Below is a small trained network, with its code and all its weights. Each question gives an input and a class and asks what happens when units are switched off, that is, made to give their printed mean instead of their output.

import numpy as np


def w(rows, s, z=0):
    codes = np.array(rows[::2]) - 128.0
    scale = np.full(codes.shape[1], s)
    scale[-1] = z or s
    return codes * scale


def norm(h):
    return h / np.sqrt((h * h).mean(-1, keepdims=True) + 1e-5)


def f(y):
    return np.maximum(y, 0)


def log_softmax(a):
    a = a - a.max(-1, keepdims=True)
    return a - np.log(np.exp(a).sum(-1, keepdims=True))


def net(x, mask):
    res = np.array(x, float).reshape(1, 3) / 4 @ E
    u = 0
    for l in range(3):
        y = f(norm(res) @ A[l][:, :-1].T + A[l][:, -1])
        res = res + np.where(mask[u : u + 12], y, B[l][:, -1]) @ B[l][:, :-1]
        u += 12
    return log_softmax(norm(res)[-1] @ U[:, :-1].T + U[:, -1])


A, B = {}, {}
E = w([
[137,176,53],'x0',
[66,233,137],'x1',
[2,65,102],'x2',
],0.0057)
A[0] = w([
[44,179,175,125],'L0N1',
[96,165,178,119],'L0N2',
[127,91,172,45],'L0N3',
[114,45,209,135],'L0N4',
[172,99,77,95],'L0N5',
[57,68,186,109],'L0N6',
[70,40,84,10],'L0N7',
[137,114,145,81],'L0N8',
[68,167,154,103],'L0N9',
[1,58,178,141],'L0N10',
[144,57,226,5],'L0N11',
[56,41,71,38],'L0N12',
],0.0075,0.003)
B[0] = w([
[56,151,119,207],'L0N1',
[105,183,119,171],'L0N2',
[196,157,148,144],'L0N3',
[134,86,193,210],'L0N4',
[122,175,132,163],'L0N5',
[169,57,147,202],'L0N6',
[41,150,34,180],'L0N7',
[143,123,143,133],'L0N8',
[87,148,168,177],'L0N9',
[172,111,73,252],'L0N10',
[187,106,249,173],'L0N11',
[57,1,55,197],'L0N12',
],0.0066,0.0045)
A[1] = w([
[202,201,162,139],'L1N1',
[99,87,122,49],'L1N2',
[85,94,121,55],'L1N3',
[140,75,236,5],'L1N4',
[174,171,123,58],'L1N5',
[189,230,111,19],'L1N6',
[161,129,87,104],'L1N7',
[150,208,143,144],'L1N8',
[181,2,66,191],'L1N9',
[188,65,132,102],'L1N10',
[23,198,93,125],'L1N11',
[59,175,151,53],'L1N12',
],0.0095,0.0029)
B[1] = w([
[133,15,1,214],'L1N1',
[143,93,28,152],'L1N2',
[200,52,39,157],'L1N3',
[190,77,242,177],'L1N4',
[151,123,55,159],'L1N5',
[126,97,115,191],'L1N6',
[203,157,179,149],'L1N7',
[86,114,60,194],'L1N8',
[90,178,220,254],'L1N9',
[86,208,140,185],'L1N10',
[130,192,209,228],'L1N11',
[122,179,145,170],'L1N12',
],0.0053,0.006)
A[2] = w([
[133,187,205,65],'L2N1',
[186,126,57,74],'L2N2',
[101,2,84,125],'L2N3',
[100,124,2,192],'L2N4',
[150,195,191,55],'L2N5',
[60,128,167,128],'L2N6',
[7,50,81,4],'L2N7',
[146,129,202,102],'L2N8',
[155,124,177,116],'L2N9',
[176,157,42,100],'L2N10',
[207,91,157,91],'L2N11',
[112,115,56,117],'L2N12',
],0.0084,0.0036)
B[2] = w([
[148,139,102,164],'L2N1',
[199,112,10,170],'L2N2',
[114,218,144,218],'L2N3',
[139,83,159,254],'L2N4',
[133,135,94,156],'L2N5',
[155,109,95,180],'L2N6',
[75,61,79,203],'L2N7',
[169,149,139,166],'L2N8',
[112,152,171,158],'L2N9',
[141,115,80,183],'L2N10',
[91,105,154,173],'L2N11',
[160,111,185,183],'L2N12',
],0.011,0.0057)
U = w([
[206,82,30,179],'0',
[42,241,135,153],'1',
[13,39,92,214],'2',
[162,69,254,197],'3',
[152,173,114,44],'4',
[175,188,172,1],'5',
],0.021,0.0071)

Each question gives the input, the list of numbers given to net, and the class t.
The units are the neurons (one row each of A and B). Each row of codes is followed by its name. A weight is (code - 128) times the scale printed after its matrix; where a second scale follows, it is the last column's (A, B and U).
mask holds one flag per neuron, layer by layer. A switched-off neuron (its flag False) gives its mean, the last column of its row in B, instead of its output. The means were averaged over made-up inputs and are rounded, as every weight is.
A unit's drop is (log p(t) with every unit on - log p(t) with that unit switched off) / (log p(t) with every unit on - log p(t) with every unit switched off).
unit that matters most: the unit with the biggest drop
top k neurons: the k neurons with the biggest drops, biggest first
k most important neurons of layer l: the k neurons of layer l with the biggest drops, biggest first
drop of u: that unit's drop, to one decimal
input [8,2,1], class 1: top 2 neurons	L1N11, L0N10
input [4,-8,1], class 2: top 2 neurons	L2N7, L1N9
input [-6,8,-7], class 1: top 3 neurons	L0N10, L0N6, L0N1
input [-6,-2,4], class 3: top neuron	L0N11
input [-1,-7,2], class 3: 2 most important neurons of layer 1	L1N9, L1N1
input [-5,5,2], class 1: top 4 neurons	L0N12, L1N11, L0N1, L1N1
input [-4,2,-4], class 0: top 3 neurons	L1N1, L1N9, L0N12
input [1,-7,-5], class 3: 4 most important neurons of layer 0	L0N10, L0N7, L0N2, L0N3
input [1,8,5], class 1: top 2 neurons	L1N11, L1N1
input [-8,2,4], class 3: 3 most important neurons of layer 0	L0N11, L0N6, L0N4
input [-1,5,-5], class 0: drop of L1N1	0.2
input [-7,6,-7], class 0: drop of L1N1	0.4
input [-5,8,3], class 1: drop of L1N11	0.1
input [-7,7,1], class 1: unit that matters most	L0N1
